Below is a small trained network, with its code and all its weights. Each question gives an input and a class and asks what happens when units are switched off, that is, made to give their printed mean instead of their output.

import numpy as np


def w(rows, s, z=0):
    codes = np.array(rows[::2]) - 128.0
    scale = np.full(codes.shape[1], s)
    scale[-1] = z or s
    return codes * scale


def norm(h):
    return h / np.sqrt((h * h).mean(-1, keepdims=True) + 1e-5)


def f(y):
    return y / 2 * (1 + np.tanh(0.7978845608 * (y + 0.044715 * y**3)))


def log_softmax(a):
    a = a - a.max(-1, keepdims=True)
    return a - np.log(np.exp(a).sum(-1, keepdims=True))


def net(x, mask):
    res = np.array(x, float).reshape(1, 5) / 4 @ E
    u = 0
    for l in range(3):
        y = f(norm(res) @ A[l][:, :-1].T + A[l][:, -1])
        res = res + np.where(mask[u : u + 6], y, B[l][:, -1]) @ B[l][:, :-1]
        u += 6
    return log_softmax(norm(res)[-1] @ U[:, :-1].T + U[:, -1])


A, B = {}, {}
E = w([
[87,208,204,139,97,211,193],'x0',
[101,129,82,148,71,106,167],'x1',
[27,7,201,95,108,132,132],'x2',
[179,107,127,63,60,167,117],'x3',
[57,151,68,116,126,189,61],'x4',
],0.0021)
A[0] = w([
[158,110,152,148,103,116,140,4],'0.n0',
[200,72,187,213,123,106,193,51],'0.n1',
[70,131,36,165,31,63,221,31],'0.n2',
[102,81,70,226,120,254,61,73],'0.n3',
[54,166,142,231,153,37,127,52],'0.n4',
[80,161,157,169,214,77,129,45],'0.n5',
],0.0051,0.0034)
B[0] = w([
[25,120,129,1,90,108,100,2],'0.n0',
[110,178,143,44,149,82,120,172],'0.n1',
[178,134,215,104,194,158,39,194],'0.n2',
[128,159,158,51,155,55,154,214],'0.n3',
[122,77,80,83,164,175,203,205],'0.n4',
[156,74,104,55,168,204,144,141],'0.n5',
],0.0071,0.00097)
A[1] = w([
[206,118,127,47,1,169,97,27],'1.n0',
[104,135,111,123,118,134,88,9],'1.n1',
[101,129,134,195,81,90,113,97],'1.n2',
[62,164,85,91,128,167,57,38],'1.n3',
[184,137,217,99,201,174,41,6],'1.n4',
[49,162,70,120,134,164,71,43],'1.n5',
],0.0061,0.0018)
B[1] = w([
[107,82,93,98,254,177,196,248],'1.n0',
[210,44,174,139,82,127,214,69],'1.n1',
[92,147,118,158,165,119,134,129],'1.n2',
[148,132,171,119,148,66,176,109],'1.n3',
[113,118,187,169,183,114,76,238],'1.n4',
[210,99,185,97,134,92,179,114],'1.n5',
],0.0064,0.0015)
A[2] = w([
[107,172,110,116,151,152,98,211],'2.n0',
[145,55,100,128,84,86,68,41],'2.n1',
[112,123,74,105,158,103,79,79],'2.n2',
[178,162,187,3,111,27,175,3],'2.n3',
[67,48,173,129,89,123,133,66],'2.n4',
[99,162,187,129,77,187,143,48],'2.n5',
],0.0075,0.0016)
B[2] = w([
[110,82,127,74,58,72,81,250],'2.n0',
[145,66,179,180,133,108,201,185],'2.n1',
[83,155,215,129,79,171,183,227],'2.n2',
[62,194,139,104,162,30,169,235],'2.n3',
[203,254,37,100,103,134,45,234],'2.n4',
[143,40,168,180,134,89,197,188],'2.n5',
],0.0078,0.002)
U = w([
[65,209,147,63,158,18,186,148],'0',
[208,214,35,154,43,150,69,150],'1',
[109,59,78,47,209,233,189,134],'2',
[137,41,197,221,67,119,217,137],'3',
[133,113,207,132,171,136,26,137],'4',
[2,115,124,121,60,149,99,2],'5',
],0.0081,0.0053)

Each question gives the input, the list of numbers given to net, and the class t.
The units are the neurons (one row each of A and B). Each row of codes is followed by its name. A weight is (code - 128) times the scale printed after its matrix; where a second scale follows, it is the last column's (A, B and U).
mask holds one flag per neuron, layer by layer. A switched-off neuron (its flag False) gives its mean, the last column of its row in B, instead of its output. The means were averaged over made-up inputs and are rounded, as every weight is.
A unit's drop is (log p(t) with every unit on - log p(t) with that unit switched off) / (log p(t) with every unit on - log p(t) with every unit switched off).
The circuit of an input: a set's keep is (log p(t) with only the set's units on - log p(t) with every unit switched off) / (log p(t) with every unit on - log p(t) with every unit switched off). Starting from the 12 units with the biggest drops (on a tie, the unit counted first), units are removed one at a time, each time the one whose removal leaves the highest keep (on an exact tie, the one counted first), for as long as the keep stays at least 0.8.
circuit, biggest first: the units of the circuit, biggest drop first
unit that matters most: the unit with the biggest drop
top k neurons: the k neurons with the biggest drops, biggest first
top k neurons in layer l: the k neurons of layer l with the biggest drops, biggest first
input [-6,-3,1,-3,-5], class 3: circuit, biggest first -> [2.n1; 1.n0]
input [8,-4,-6,-4,-1], class 3: unit that matters most -> 2.n5
input [-7,-3,-5,6,-6], class 3: top 2 neurons -> [0.n3; 2.n4]
input [4,-3,-7,5,8], class 0: top 4 neurons -> [0.n3; 1.n3; 1.n5; 2.n3]
input [-6,-6,-1,6,6], class 0: top 2 neurons in layer 1 -> [1.n3; 1.n5]
input [4,5,-4,-4,2], class 4: top 2 neurons -> [0.n2; 2.n4]
input [6,-4,1,8,5], class 2: top 2 neurons -> [1.n0; 0.n2]
input [7,-7,-3,-1,-3], class 3: circuit, biggest first -> [2.n5; 1.n0]
input [-8,-8,8,4,6], class 1: circuit, biggest first -> [2.n4; 0.n2]
input [2,7,-2,-1,-6], class 4: top 2 neurons -> [0.n2; 1.n4]
input [5,-4,-3,3,2], class 3: top 3 neurons -> [2.n5; 0.n2; 2.n4]
input [8,6,-2,6,2], class 3: top 3 neurons -> [2.n5; 0.n5; 0.n4]
input [4,-8,0,-2,-6], class 4: top 3 neurons -> [1.n4; 0.n3; 0.n5]
input [-8,8,1,5,1], class 3: top 2 neurons -> [2.n1; 0.n5]
input [-8,-5,0,-7,0], class 3: unit that matters most -> 1.n0
input [2,-5,5,-4,0], class 1: top 3 neurons -> [2.n4; 0.n2; 1.n0]
input [-6,5,-5,0,-5], class 3: circuit, biggest first -> [0.n3; 2.n4]
input [-7,-4,-8,-7,-7], class 1: top 2 neurons in layer 0 -> [0.n3; 0.n2]
input [1,-3,-6,-7,2], class 2: circuit, biggest first -> [0.n4; 0.n5]
input [0,5,6,6,0], class 1: top 3 neurons -> [2.n4; 0.n5; 0.n1]
input [0,-3,5,0,7], class 0: unit that matters most -> 2.n3
